After every row comes roughly how far along a hidden order it lies, from 0 to 15.
[-22  -9   7  12   7   8  34   7 -13   4   4   4   8  25   1  -2]
6
[ -5  -8   6  -7 -13   7  44  11  -8 -13   1  -3   6  30   9  -3]
3
[ -9   0   5  -3 -12  21  31   9 -18 -12  -2   1   7  24   1  -2]
2
[-15  -7  13   3  -4  10  59  10 -15   5   3   2   6  39  -1  -7]
5
[-24 -13  16  13 -12  10  41  13 -11 -34  10 -10  12  13  -6  -4]
0
[ -6   1  -3   9  11 -21  14   4 -10   5   3   9   6  17   4  -1]
15
[-16  -4   5  11   4  -8  25   7 -12 -15   7   3   6  23  -3  -4]
12
[ -8  10   0  18  15   2  -6  -4   0 -32   9   8  -4 -23 -13  -8]
15
[  8  10   2  -8 -16  33  26  14  -2 -46   1   2  -3  -1   5  -9]
2
[ -5   6   4   8   2  18   9   3   0 -36  10   1   0 -23  -6  -8]
9
[ -6   9  -4   2   6  23  -1   3   1 -25   3  12  -4  -7   7  -5]
5
[  2   5   0   3  -3   5  22   6   1 -29   7   0  -3 -12  -3 -10]
11
[ -5   3   4   1   3  25 -19   5   3 -29   0  10  -2 -12   1  -4]
4
[ -6  11  -7   1  -9  12  69   8 -21  -7   0   5   0  39   2 -12]
9
[-16  -5  10  19   7  -3  33   7 -17 -19  11  -1   9  16  -9  -5]
13
